Below are the code and all the weights of a small trained network. Each question names an input and a class and asks about switching units off, where a switched-off unit gives its printed mean instead of its output.

import numpy as np


def w(rows, s, z=0):
    codes = np.array(rows[::2]) - 128.0
    scale = np.full(codes.shape[1], s)
    scale[-1] = z or s
    return codes * scale


def f(y):
    return np.maximum(y, 0)


def log_softmax(a):
    a = a - a.max(-1, keepdims=True)
    return a - np.log(np.exp(a).sum(-1, keepdims=True))


def net(x, mask):
    res = np.array(x, float).reshape(1, 4) / 4 @ E
    y = f(res @ A[0][:, :-1].T + A[0][:, -1])
    res = res + np.where(mask, y, B[0][:, -1]) @ B[0][:, :-1]
    return log_softmax(res[-1] @ U[:, :-1].T + U[:, -1])


A, B = {}, {}
E = w([
[128,133,118,134,120,120],'x0',
[172,59,226,154,69,27],'x1',
[246,41,62,130,128,166],'x2',
[209,208,141,64,206,48],'x3',
],0.012)
A[0] = w([
[26,208,176,112,89,61,46],'neuron 0',
[212,67,88,127,129,138,50],'neuron 1',
[147,81,189,139,91,49,151],'neuron 2',
[54,165,187,118,148,98,34],'neuron 3',
[218,194,162,99,181,41,83],'neuron 4',
[89,167,165,123,94,114,3],'neuron 5',
[79,182,75,112,191,197,149],'neuron 6',
[101,169,50,99,190,171,110],'neuron 7',
[71,85,154,189,7,208,66],'neuron 8',
[102,150,64,121,156,186,159],'neuron 9',
[150,89,179,153,102,54,126],'neuron 10',
[145,88,194,157,123,99,129],'neuron 11',
[205,52,104,137,119,128,31],'neuron 12',
[158,189,105,119,188,126,107],'neuron 13',
[33,184,201,127,131,74,30],'neuron 14',
[57,49,136,170,73,162,97],'neuron 15',
[228,60,82,110,140,104,50],'neuron 16',
[144,93,181,143,104,71,158],'neuron 17',
[202,76,67,133,129,156,58],'neuron 18',
[206,192,158,87,177,62,98],'neuron 19',
[191,187,166,110,175,80,86],'neuron 20',
[105,129,218,148,109,93,100],'neuron 21',
[137,80,178,150,122,65,123],'neuron 22',
[161,78,218,168,108,84,155],'neuron 23',
[168,87,194,125,50,51,161],'neuron 24',
[77,63,147,193,81,204,86],'neuron 25',
],0.014,0.0039)
B[0] = w([
[178,170,246,238,240,204,227],'neuron 0',
[168,128,198,232,235,206,188],'neuron 1',
[173,181,61,69,50,179,211],'neuron 2',
[155,110,198,222,213,201,192],'neuron 3',
[14,10,107,33,183,59,224],'neuron 4',
[189,152,192,178,180,116,166],'neuron 5',
[217,237,52,35,58,230,227],'neuron 6',
[153,214,2,54,51,189,211],'neuron 7',
[67,5,115,50,152,9,249],'neuron 8',
[168,200,46,57,33,178,202],'neuron 9',
[141,147,67,69,80,152,200],'neuron 10',
[117,186,95,60,41,192,183],'neuron 11',
[204,162,224,222,199,161,188],'neuron 12',
[83,67,94,33,94,67,183],'neuron 13',
[185,120,210,236,253,200,218],'neuron 14',
[49,26,199,103,193,16,225],'neuron 15',
[166,111,236,250,220,186,198],'neuron 16',
[129,198,59,76,56,181,194],'neuron 17',
[196,151,231,237,201,176,188],'neuron 18',
[42,39,147,38,200,9,215],'neuron 19',
[66,62,153,81,162,11,197],'neuron 20',
[136,184,126,167,86,194,190],'neuron 21',
[145,158,93,82,92,144,190],'neuron 22',
[157,181,51,51,45,170,211],'neuron 23',
[116,202,39,84,42,202,223],'neuron 24',
[75,29,112,66,154,14,228],'neuron 25',
],0.009,0.021)
U = w([
[169,223,35,16,11,244,241],'0',
[67,16,136,16,144,6,112],'1',
[212,173,223,226,214,247,3],'2',
],0.011,0.007)

Each question gives the input, the list of numbers given to net, and the class t.
The units are the neurons (one row each of A and B). Each row of codes is followed by its name. A weight is (code - 128) times the scale printed after its matrix; where a second scale follows, it is the last column's (A, B and U).
mask holds one flag per neuron, in row order. A switched-off neuron (its flag False) gives its mean, the last column of its row in B, instead of its output. The means were averaged over made-up inputs and are rounded, as every weight is.
A unit's drop is (log p(t) with every unit on - log p(t) with that unit switched off) / (log p(t) with every unit on - log p(t) with every unit switched off).
most important unit: the unit with the biggest drop
k most important neurons: the k neurons with the biggest drops, biggest first
drop when u is switched off: that unit's drop, to one decimal
input [3,2,-7,-6], class 2: most important unit -> neuron 0
input [-5,-1,-6,6], class 1: 2 most important neurons -> (neuron 4; neuron 19)
input [-2,4,-4,-4], class 0: 2 most important neurons -> (neuron 19; neuron 4)
input [-2,-2,3,-3], class 1: 3 most important neurons -> (neuron 0; neuron 14; neuron 3)
input [-6,5,7,-3], class 2: 2 most important neurons -> (neuron 16; neuron 12)
input [-8,3,-1,-4], class 1: 2 most important neurons -> (neuron 6; neuron 15)
input [-7,3,-6,-5], class 2: 3 most important neurons -> (neuron 0; neuron 14; neuron 4)
input [-2,0,-5,-4], class 2: 3 most important neurons -> (neuron 0; neuron 4; neuron 14)
input [3,-6,7,-7], class 1: 4 most important neurons -> (neuron 25; neuron 8; neuron 0; neuron 15)
input [1,2,8,6], class 2: 2 most important neurons -> (neuron 16; neuron 1)
input [-7,6,-8,6], class 2: 2 most important neurons -> (neuron 0; neuron 14)
input [0,3,4,3], class 2: 2 most important neurons -> (neuron 16; neuron 8)
input [1,6,4,5], class 0: drop when neuron 24 is switched off -> 0.4
input [8,6,1,5], class 0: most important unit -> neuron 24
